How the elements are linked:
s363: fe>s132, ku>s791, te>s729, va>none, ke>s268, ba>none
s791: fe>s549, ku>s593, te>s199, va>none, ke>s437, ba>s363
s881: fe>s666, ku>none, te>s589, va>s522, ke>s864, ba>s778
s77: fe>s308, ku>s526, te>s478, va>s90, ke>none, ba>none
s151: fe>s365, ku>none, te>s404, va>s825, ke>s200, ba>s960
s328: fe>s985, ku>s445, te>s71, va>none, ke>s434, ba>s187
s434: fe>s646, ku>s692, te>s585, va>s328, ke>s618, ba>s407
s409: fe>s121, ku>s162, te>s656, va>s596, ke>none, ba>none
s71: fe>s328, ku>s826, te>s985, va>none, ke>s585, ba>s689
s960: fe>s294, ku>s151, te>s274, va>s593, ke>s982, ba>s437
s374: fe>s332, ku>s574, te>s526, va>s109, ke>none, ba>s308
s244: fe>s826, ku>none, te>s445, va>none, ke>s522, ba>s985
s759: fe>s173, ku>s219, te>s268, va>s132, ke>s499, ba>none
s844: fe>s109, ku>s778, te>s383, va>s956, ke>s526, ba>s90
s692: fe>s522, ku>none, te>s96, va>s445, ke>s589, ba>s434
s281: fe>s405, ku>none, te>s68, va>s908, ke>none, ba>s969
s964: fe>s593, ku>s674, te>s815, va>none, ke>s274, ba>s199
s268: fe>s759, ku>s437, te>s173, va>s363, ke>s910, ba>none
s826: fe>s445, ku>none, te>s244, va>none, ke>s96, ba>s71
s646: fe>s585, ku>s522, te>s434, va>s985, ke>s778, ba>s956
s666: fe>s589, ku>none, te>s881, va>s96, ke>s866, ba>s793
s565: fe>s67, ku>s849, te>s963, va>none, ke>s781, ba>none
s68: fe>s281, ku>none, te>s405, va>s200, ke>none, ba>s600
s162: fe>s79, ku>s917, te>s106, va>s510, ke>none, ba>s409
s781: fe>s101, ku>s956, te>s327, va>s565, ke>s90, ba>none
s437: fe>s219, ku>s960, te>s840, va>s791, ke>s430, ba>s268
s200: fe>s908, ku>none, te>s203, va>s151, ke>s68, ba>s982
s219: fe>s840, ku>s294, te>s437, va>s549, ke>s895, ba>s759
s908: fe>s203, ku>none, te>s200, va>s365, ke>s281, ba>s304
s849: fe>s689, ku>s985, te>s187, va>none, ke>s956, ba>s565
s982: fe>s304, ku>s200, te>s838, va>s960, ke>s600, ba>s430
s304: fe>s838, ku>s908, te>s982, va>s294, ke>s969, ba>s895
s825: fe>s140, ku>none, te>s674, va>none, ke>s151, ba>s593
s407: fe>s956, ku>s434, te>s21, va>s187, ke>s383, ba>s327
s430: fe>s895, ku>s982, te>s510, va>s437, ke>s79, ba>s910
s90: fe>s215, ku>s844, te>s997, va>s781, ke>s77, ba>none
s121: fe>s656, ku>s79, te>s409, va>s910, ke>none, ba>none
s593: fe>s815, ku>s825, te>s964, va>none, ke>s960, ba>s791
s67: fe>s963, ku>s689, te>s565, va>none, ke>s101, ba>none
s499: fe>s596, ku>s895, te>s910, va>s759, ke>s656, ba>none
s618: fe>s778, ku>s589, te>s793, va>s434, ke>s266, ba>s383
s600: fe>s969, ku>s68, te>s917, va>s982, ke>none, ba>s79
s997: fe>s90, ku>s383, te>s215, va>s327, ke>s478, ba>none
s838: fe>s982, ku>s203, te>s304, va>s274, ke>s917, ba>s510
s109: fe>s383, ku>s793, te>s844, va>s21, ke>s374, ba>s215
s729: fe>s363, ku>s199, te>s132, va>none, ke>s173, ba>none
s404: fe>s151, ku>none, te>s365, va>s674, ke>s203, ba>s274
s895: fe>s510, ku>s304, te>s430, va>s219, ke>s106, ba>s499
s549: fe>s199, ku>s815, te>s791, va>none, ke>s219, ba>s132
s173: fe>s268, ku>s840, te>s759, va>s729, ke>s596, ba>none
s383: fe>s844, ku>s618, te>s109, va>s407, ke>s332, ba>s997
s479: fe>s574, ku>s864, te>s266, va>s778, ke>none, ba>s526
s187: fe>s849, ku>s328, te>s689, va>none, ke>s407, ba>s963
s596: fe>s910, ku>s510, te>s499, va>s173, ke>s409, ba>none
s969: fe>s917, ku>s281, te>s600, va>s304, ke>none, ba>s106
s21: fe>s407, ku>s585, te>s956, va>s689, ke>s109, ba>s101
s274: fe>s960, ku>s404, te>s294, va>s964, ke>s838, ba>s840
s101: fe>s327, ku>s21, te>s781, va>s67, ke>s215, ba>none
s815: fe>s964, ku>s140, te>s593, va>none, ke>s294, ba>s549
s574: fe>s266, ku>s866, te>s479, va>s793, ke>none, ba>s374
s917: fe>s600, ku>s405, te>s969, va>s838, ke>none, ba>s162
s445: fe>s244, ku>none, te>s826, va>none, ke>s692, ba>s328
s140: fe>s674, ku>none, te>s825, va>none, ke>s365, ba>s815
s864: fe>s866, ku>none, te>s259, va>s881, ke>none, ba>s479
s266: fe>s479, ku>s259, te>s574, va>s618, ke>none, ba>s332
s405: fe>s68, ku>none, te>s281, va>s203, ke>none, ba>s917
s332: fe>s526, ku>s266, te>s374, va>s383, ke>none, ba>s478
s510: fe>s430, ku>s838, te>s895, va>s840, ke>s162, ba>s596
s327: fe>s781, ku>s407, te>s101, va>s963, ke>s997, ba>none
s96: fe>s692, ku>none, te>s522, va>s826, ke>s666, ba>s585
s526: fe>s374, ku>s479, te>s332, va>s844, ke>none, ba>s77
s793: fe>s618, ku>s666, te>s778, va>s585, ke>s574, ba>s109
s259: fe>s864, ku>none, te>s866, va>s589, ke>none, ba>s266
s910: fe>s499, ku>s430, te>s596, va>s268, ke>s121, ba>none
s840: fe>s437, ku>s274, te>s219, va>s199, ke>s510, ba>s173
s199: fe>s791, ku>s964, te>s549, va>none, ke>s840, ba>s729
s985: fe>s71, ku>s244, te>s328, va>none, ke>s646, ba>s849
s365: fe>s404, ku>none, te>s151, va>s140, ke>s908, ba>s294
s656: fe>s409, ku>s106, te>s121, va>s499, ke>none, ba>none
s478: fe>s77, ku>s332, te>s308, va>s997, ke>none, ba>none
s308: fe>s478, ku>s374, te>s77, va>s215, ke>none, ba>none
s866: fe>s259, ku>none, te>s864, va>s666, ke>none, ba>s574
s79: fe>s106, ku>s600, te>s162, va>s430, ke>none, ba>s121
s215: fe>s997, ku>s109, te>s90, va>s101, ke>s308, ba>none
s203: fe>s200, ku>none, te>s908, va>s404, ke>s405, ba>s838
s689: fe>s187, ku>s71, te>s849, va>none, ke>s21, ba>s67
s589: fe>s881, ku>none, te>s666, va>s692, ke>s259, ba>s618
s585: fe>s434, ku>s96, te>s646, va>s71, ke>s793, ba>s21
s106: fe>s162, ku>s969, te>s79, va>s895, ke>none, ba>s656
s294: fe>s274, ku>s365, te>s960, va>s815, ke>s304, ba>s219
s132: fe>s729, ku>s549, te>s363, va>none, ke>s759, ba>none
s956: fe>s21, ku>s646, te>s407, va>s849, ke>s844, ba>s781
s522: fe>s96, ku>none, te>s692, va>s244, ke>s881, ba>s646
s674: fe>s825, ku>none, te>s140, va>none, ke>s404, ba>s964
s963: fe>s565, ku>s187, te>s67, va>none, ke>s327, ba>none
s778: fe>s793, ku>s881, te>s618, va>s646, ke>s479, ba>s844

The rows follow the links: the fewer symbols apart two elements are, the more alike their rows tend to be.

Each row is also shifted at random along 2 hidden directions that mean nothing.

Some elements, each with a row of numbers:
s963: 25 -13 5 6 4 0 9 -28 -10 -5 11 -3 5 -15 -3 5 -9 4 10 13 8 -7 11 -14 -13 8 0 -22 -4 -1 -28 -4 -14 -9 13 8 8 -7 2 -12 10 -6 -16 -11 -7 -11 6 -2 4 -1 -13 19 -7 5 -11 10 4 -8 1 -4 -1
s593: 35 -13 12 10 -7 -12 11 0 -19 -4 0 5 -12 -1 12 26 7 -11 -1 -4 2 -2 4 -3 -17 -2 -17 7 -2 16 7 0 -10 4 19 0 40 -23 -15 -13 10 5 -15 1 -27 -12 12 7 -12 -5 4 9 3 1 -6 -12 3 -12 -21 -8 -9
s881: -24 15 -13 -27 20 11 5 -12 9 -5 -10 -13 -14 2 12 -2 -6 11 8 7 25 -16 -15 16 5 -2 10 14 -2 0 16 -21 7 -24 -6 -14 -8 4 -1 1 -15 -3 -11 9 -3 -8 4 -6 7 7 14 -22 10 7 -1 15 5 -11 7 5 -19
s294: 19 0 -10 1 12 -9 9 14 -3 -10 -19 14 -1 0 16 7 7 3 -2 0 1 6 -8 24 2 -1 -15 22 1 13 15 -5 1 1 -2 -15 19 10 -2 -20 4 5 9 -2 -28 -4 1 12 7 17 18 7 12 -11 12 2 -1 -24 -4 4 -7
s437: -93 0 0 22 10 -9 -3 25 6 -9 2 9 11 -7 3 2 -4 3 -5 -7 -23 6 -7 -8 -7 -15 -20 12 1 2 -7 8 -38 25 -1 -11 -1 30 1 -14 9 -1 -1 -20 -24 9 -2 9 -10 2 5 6 -6 -17 2 -10 -14 -10 -7 -2 6
s332: 0 -14 -6 -1 -18 -12 -10 -27 12 3 3 -7 -2 -19 -13 6 1 -2 22 6 14 -5 16 -2 -19 0 17 -8 -11 -6 5 -15 8 0 1 5 3 -18 -9 6 0 17 0 3 -8 -4 14 8 -2 15 -27 19 -18 23 6 10 1 3 10 -1 -2
s656: -9 4 -2 -5 -12 -2 17 25 17 -2 4 16 23 -4 -8 -24 15 -3 6 19 -15 5 -6 -7 12 10 4 0 -9 -1 -14 15 -10 3 -14 -9 -12 3 -5 4 12 21 -1 4 8 4 -3 0 0 0 0 4 7 -20 14 10 -15 3 20 1 1
s526: 24 -5 -14 -14 1 -7 -1 -14 15 2 -6 -7 6 -1 -8 -12 6 -2 24 14 22 -7 4 28 10 -1 16 1 -16 -7 9 -11 14 -4 -16 -9 -8 -11 -8 -2 -7 18 3 1 3 -7 22 6 8 22 -22 15 -5 18 11 17 2 0 18 5 -11
s121: -9 -6 -4 7 -31 -12 2 10 12 1 16 16 20 -12 -14 -6 9 -10 8 9 -14 10 7 -26 -12 10 7 -8 -7 -10 -13 18 -13 14 0 5 2 -2 0 7 16 30 -6 3 9 5 -11 2 -11 -8 -16 15 -6 -6 9 5 -8 12 13 -6 1
s510: -31 17 -8 10 2 -3 -16 30 -6 7 -1 -3 0 9 -3 -3 3 -22 -4 4 -19 5 3 -9 -13 16 -18 2 -11 9 4 16 15 7 -5 -7 -10 21 -8 -2 9 -5 6 -24 26 11 3 11 -3 2 -1 -20 3 -6 -1 -13 -14 8 3 -5 2
s404: 11 8 7 6 9 -14 -7 17 -3 -3 -11 6 5 20 1 4 12 -1 -12 -26 4 -1 6 10 -20 1 -2 5 9 17 26 -5 14 -15 7 -2 19 -2 0 -10 1 -9 0 8 -6 1 -9 3 -3 0 21 -20 25 -16 -2 -1 7 -13 -26 -1 4
s215: 1 8 1 10 9 12 -10 -5 1 1 23 -3 11 4 -24 -4 -13 -9 11 1 -16 1 3 -12 -2 8 10 -20 -6 -4 -15 11 10 -7 -3 7 -34 9 12 10 5 -6 15 -12 33 9 -4 3 12 4 -13 -9 -2 -1 -15 5 3 15 23 -2 7
s106: 16 -1 -15 -8 -23 -12 7 24 14 5 -10 10 5 -7 -1 -16 21 -4 9 14 1 9 0 11 11 19 -3 16 -8 4 3 2 1 7 -16 -10 -5 -3 -12 1 4 27 8 2 8 2 14 8 -3 11 -9 14 4 3 10 2 -12 -1 10 6 2
s383: -17 3 -17 -1 -4 12 -7 -32 -3 3 23 -7 -8 -21 -4 15 -5 -1 4 13 -8 -3 2 -6 -5 -18 4 -4 -15 -15 -2 -3 19 12 12 9 -11 13 -4 8 -1 -1 3 -9 3 -4 -1 3 -1 -1 -18 14 -25 23 0 -4 -1 7 7 -7 -4
s596: 28 7 -4 10 -3 -13 -14 23 -8 -5 11 10 8 7 -9 -3 11 -14 3 12 -8 9 10 -15 -26 17 -2 -15 -11 7 -2 9 18 -8 -7 1 -4 13 -6 -4 25 5 -8 -16 18 8 2 11 4 8 -5 -10 15 -17 3 3 -12 -5 8 -2 4
s478: -5 -4 -6 4 -17 2 -3 -13 12 5 18 1 11 -18 -20 -9 -8 9 12 11 2 -1 14 -20 -14 6 14 -18 -1 -16 -23 9 5 7 -5 17 -12 -10 6 20 0 18 -3 -1 13 -3 2 -5 -4 3 -19 17 -9 11 0 7 6 15 22 4 -1
s101: 32 -2 -5 13 17 -2 -9 -21 -5 -16 5 -1 27 -1 -14 -5 -11 -2 4 2 8 -6 5 -1 -19 11 0 -18 -2 -3 -14 -9 10 -12 9 7 -14 6 17 -5 9 -11 6 -17 -2 -2 1 10 11 7 -9 -5 6 0 -17 12 14 -5 7 2 16
s908: 46 15 -9 -18 -10 7 17 13 -7 3 -9 9 -11 14 19 19 17 -3 -13 4 0 -2 -11 -3 10 6 8 14 -2 3 18 3 24 -11 1 -15 21 6 -11 9 -2 13 -12 17 -3 -5 -9 -4 -3 -6 21 -9 18 -1 11 6 -6 -7 -2 6 -15
s308: 42 -10 1 0 -11 -7 -8 -15 8 2 4 -5 19 -4 -23 -13 1 -6 6 7 1 2 22 -11 -2 15 24 -27 -4 -6 -11 9 16 0 -3 18 -17 -11 9 16 1 10 8 1 22 -2 5 1 0 4 -22 5 -6 10 -4 8 5 21 12 -4 8
s549: 4 -13 6 5 10 -8 22 14 -13 -5 -7 2 4 2 15 -3 5 -11 6 9 -2 3 1 20 5 -2 -26 14 3 21 -8 -5 -30 4 -8 -9 9 -2 -17 -21 12 -6 -15 -10 -14 2 16 13 4 19 -3 3 14 -19 -8 4 -5 -20 -6 0 -6
s522: -12 4 -3 -11 11 10 3 -19 5 -2 -5 0 -12 -1 11 -4 -6 19 -3 -7 9 -8 -10 15 22 -10 9 8 6 -8 -2 -18 -4 -16 4 -6 -7 3 13 4 -19 -12 5 16 -17 7 -10 -11 8 -5 29 -2 1 -4 7 10 10 -7 2 5 1
s67: 11 -13 16 19 2 9 2 -15 -14 5 6 -7 16 4 -8 -13 -26 1 -9 3 -6 -2 -3 -11 8 9 -3 -28 3 -9 -38 13 -15 3 -2 16 -21 0 16 5 2 -19 4 -9 14 12 -7 0 3 -12 -1 -3 -6 -10 -18 0 7 16 7 -10 10
s259: -12 2 2 -12 -24 14 1 -14 16 17 5 6 -8 -3 -11 6 -1 12 -17 -10 -2 0 0 -9 11 -3 28 -9 8 -15 2 7 12 14 7 8 2 -10 4 36 -16 16 7 26 10 -8 -18 -18 -13 -24 8 5 -14 18 7 -11 7 20 2 2 -1
s866: -24 4 -7 -9 5 -6 -12 -8 11 -9 -15 -11 -3 17 -6 -4 -1 3 5 -12 31 -3 9 21 -10 8 26 -4 8 8 18 -15 18 -26 0 -9 -6 -21 3 -1 -15 3 -1 7 13 -4 18 -6 4 12 1 -16 11 17 -2 16 7 6 -7 -2 4
s219: -21 11 -17 10 27 -19 2 28 11 -21 -8 8 11 -3 19 -1 14 -1 24 11 13 1 -1 27 -14 -4 -32 24 -13 17 10 -18 -20 -15 -11 -26 9 9 -11 -43 15 5 -3 -27 -38 1 25 18 9 42 -3 -3 21 -18 4 25 -9 -41 -1 11 -7
s96: -4 8 0 -7 20 8 -12 -15 3 1 -8 -3 0 12 3 4 -11 17 -17 -21 7 -7 -7 2 10 0 7 -1 17 -1 5 -5 15 -7 10 13 -1 -9 9 6 -18 -12 10 5 4 3 -7 -10 4 -6 20 -16 4 -1 -5 2 13 5 -11 2 11
s140: 1 -1 19 -5 -3 3 23 19 -12 3 -12 9 -7 12 17 3 2 6 -17 -12 -10 -2 -11 7 22 0 -17 12 12 8 6 8 -19 -1 4 -2 12 -3 3 5 -9 -3 -11 18 -6 -3 -12 -12 -5 -22 25 -1 17 -13 -6 -11 -8 -2 -17 3 -12
s982: -74 15 -11 -4 -9 3 -4 19 1 8 4 1 -20 1 2 17 7 -10 -6 1 -14 10 -11 -17 -11 -6 -15 14 -3 -3 12 3 -7 23 -2 -10 11 26 -8 11 1 8 -5 -6 -5 6 -3 -4 -7 -10 8 -3 -6 -4 9 -14 -7 7 -4 1 -3
s199: -25 -1 13 20 10 -8 0 19 -15 -13 -2 -7 7 14 -4 -9 -8 -13 6 -4 -4 1 3 4 -3 9 -27 0 9 18 -8 12 -29 3 -7 -7 4 -9 2 -18 12 -19 1 -18 6 6 11 11 -2 0 -6 -11 7 -18 -17 -9 -15 -6 -20 -7 -5
s646: -9 -3 -9 -4 30 3 -1 -17 4 -9 -15 -11 -2 -10 18 0 -7 13 -1 2 12 -9 -15 28 17 -8 0 25 -3 0 2 -26 -1 -10 -6 -13 -12 5 6 -13 -18 -14 5 4 -28 0 16 4 12 19 4 6 0 -1 -3 7 11 -20 6 8 -2
s266: -33 2 -10 -8 -20 4 -4 -18 4 13 -2 -2 -6 -8 -14 3 1 -2 8 -1 4 5 3 3 -3 -11 15 -3 -3 -18 6 -6 9 9 10 3 -1 -16 -10 13 -4 13 8 10 -1 -12 7 -7 0 -5 -9 8 -25 25 13 -8 1 18 9 3 -4
s600: -12 -2 -5 -3 -28 -12 -2 11 13 10 -4 6 -10 -10 -4 13 15 -8 3 -2 -4 10 5 -6 -19 0 12 1 3 5 21 13 2 16 6 -5 21 -16 -15 3 4 26 -1 12 -5 -7 5 0 -20 -6 -9 13 0 4 20 -9 -12 6 -3 4 0
s479: 2 -1 -14 -18 -9 -4 0 -12 18 7 -14 -12 -4 -7 6 -14 3 4 10 7 13 -6 -7 28 21 0 14 5 -1 -10 4 -12 9 3 -9 -7 -17 -11 -4 12 -14 8 15 13 6 -5 11 -8 1 9 -9 10 -10 15 6 1 7 10 7 8 -7

Where do the symbols, taken in turn from left to right, take each start?
Answers are names.
-6 9 -23 -17 19 3 -3 -13 12 -6 0 -13 -13 -22 7 -1 0 -4 25 25 14 -10 -2 21 5 -5 -5 12 -12 -1 -5 -27 8 -19 -16 -20 -19 10 -6 -15 -2 -4 -7 -13 -2 -7 27 15 21 33 -15 -3 -2 11 -1 23 3 -19 20 10 -13
va ku ku -> s522
27 5 -8 -5 -4 15 -4 -34 -5 2 12 -10 -18 -3 1 27 2 6 -12 -4 10 -8 3 1 -14 -10 20 -6 2 -8 21 -15 24 -13 15 12 20 -6 -4 19 -5 0 -13 17 3 -11 -10 -8 1 -7 11 -2 -9 20 -2 -2 16 5 -3 -7 -5
ke fe -> s864
4 11 -5 -6 -10 1 18 27 10 -1 9 9 10 -1 12 -6 10 -4 7 25 -9 5 -9 -11 4 11 -12 4 -7 -5 -11 13 -6 4 -17 -11 -18 26 -3 2 6 15 -5 -10 13 8 -7 10 4 4 -2 0 6 -23 1 12 -10 -6 21 5 -7
te ke fe -> s656
-17 11 -13 -8 11 5 -16 -27 -2 10 7 -10 -23 -11 -3 23 -1 2 2 3 12 -1 4 -3 -9 -16 3 5 -12 -8 6 -12 21 3 9 -4 6 8 -9 15 -1 0 -1 -2 -6 -8 1 0 -4 -2 -7 -1 -21 28 1 4 7 7 10 -4 -6
fe te ku -> s589
32 -9 -8 5 18 10 3 -24 -1 -5 -2 -2 9 -19 7 -7 -3 14 -3 11 -6 -2 -13 12 24 -10 -4 10 3 -9 -20 0 7 13 -5 1 -17 19 12 2 -8 -7 14 -3 -20 6 -2 -5 11 4 -6 14 -11 4 -1 3 -2 -4 15 8 5
te ba te te -> s781
-40 2 0 24 30 2 -22 -20 -1 -6 -5 -13 18 -2 -10 -15 -19 2 -1 -16 -1 -5 -3 12 6 -3 -9 -1 -6 -1 -7 -6 3 3 6 2 -25 12 18 -2 -13 -27 21 -16 1 11 10 5 14 6 -2 -7 -7 2 -17 1 11 -1 5 4 18
ke ba -> s215
-17 20 -2 -11 6 -5 -11 20 -2 0 -12 -1 -11 23 3 5 12 -5 -3 -10 10 1 5 -2 -12 14 2 5 -1 14 28 -6 19 -20 -1 -7 11 1 -13 1 -4 -6 -7 5 13 9 4 3 -2 -2 18 -32 12 0 -1 8 1 -3 -15 -7 -5
ke te -> s281
-7 -8 1 14 14 4 0 -20 2 -9 19 -2 17 -14 -6 7 -11 11 11 6 2 1 4 -13 -21 -4 2 -9 -7 -7 -25 -9 -8 1 2 17 -3 7 12 -11 10 -6 -2 -7 -13 -4 -4 6 5 7 -9 15 -2 -3 -10 20 12 -11 17 2 11
fe ku va -> s849
-17 7 -11 -18 -2 -22 3 23 20 -9 -22 10 1 -2 15 -5 22 -16 14 10 23 -1 2 22 -6 5 1 24 -6 12 25 -13 -1 -7 -19 -26 9 -16 -17 -16 3 29 -6 10 -6 -6 22 10 2 23 -3 -1 5 -1 18 12 -11 -17 2 9 -17
ba te te te -> s106
-10 -8 -7 4 12 4 -9 -32 -2 0 5 -3 -8 -16 0 17 -6 14 -10 -12 2 0 -5 0 -5 -20 2 3 8 -8 3 -13 12 15 18 8 12 11 0 5 -7 -11 8 1 -17 -4 -5 -3 3 4 4 16 -16 17 1 -9 8 3 -6 5 8
te va ke -> s585
40 -1 -10 -27 -15 8 9 -12 13 15 -8 -4 -6 2 -5 0 1 14 -9 -2 7 -6 -15 10 26 -1 26 3 3 -11 13 -3 17 -3 -2 9 1 -15 0 25 -23 22 7 32 10 -2 -15 -18 -1 -16 12 3 -6 18 21 1 6 13 6 7 -1
ba te va -> s618
4 -12 7 1 12 -1 20 -21 -8 -8 -7 -19 -5 -5 9 -20 -20 0 10 12 6 -8 -6 21 25 -11 -16 3 2 -5 -22 -6 -26 -3 -5 -3 -15 -4 2 -10 -8 -17 -6 -8 -13 -3 15 6 15 8 -5 10 -10 4 -12 -2 2 0 0 7 -3
te fe ke -> s956
-23 4 -3 -4 5 -10 -21 -13 10 3 -15 -14 -3 7 -16 -13 -6 -7 10 -13 16 -6 6 22 1 5 21 -4 2 6 14 -9 15 2 -2 -2 -18 -18 1 15 -13 -2 14 11 22 4 14 -3 5 11 -7 -5 -5 18 -9 -3 4 11 2 -2 6
fe te te -> s479
-22 8 1 -15 5 6 14 18 8 1 -10 10 -3 10 17 3 6 18 -22 -14 -13 1 -15 7 23 -4 -1 20 10 0 8 0 -10 7 -3 -9 7 9 10 -1 -11 6 -1 18 -17 2 -22 -8 3 -18 27 -5 4 -21 2 -1 -8 -9 -5 7 3
va te te -> s674
-12 20 -4 -10 -3 -1 -1 14 0 -3 3 7 -19 4 16 24 7 -3 -7 -2 12 4 -3 -5 -24 -7 6 9 -9 6 27 -8 16 -11 8 -2 32 8 -10 -1 8 6 -15 7 -11 -1 -2 -2 -8 -7 12 -11 9 -1 10 3 4 -15 -15 -5 -9
te fe -> s200
-43 3 -1 -8 -29 6 2 17 11 11 0 13 -13 5 2 13 16 7 -12 -18 -4 4 -3 -11 -4 2 11 -1 3 2 19 5 6 6 6 3 16 -12 -14 16 -1 24 -4 22 7 -4 -17 -16 -15 -18 14 -1 -3 0 17 -9 -6 13 -5 -5 -1
fe ba va -> s304
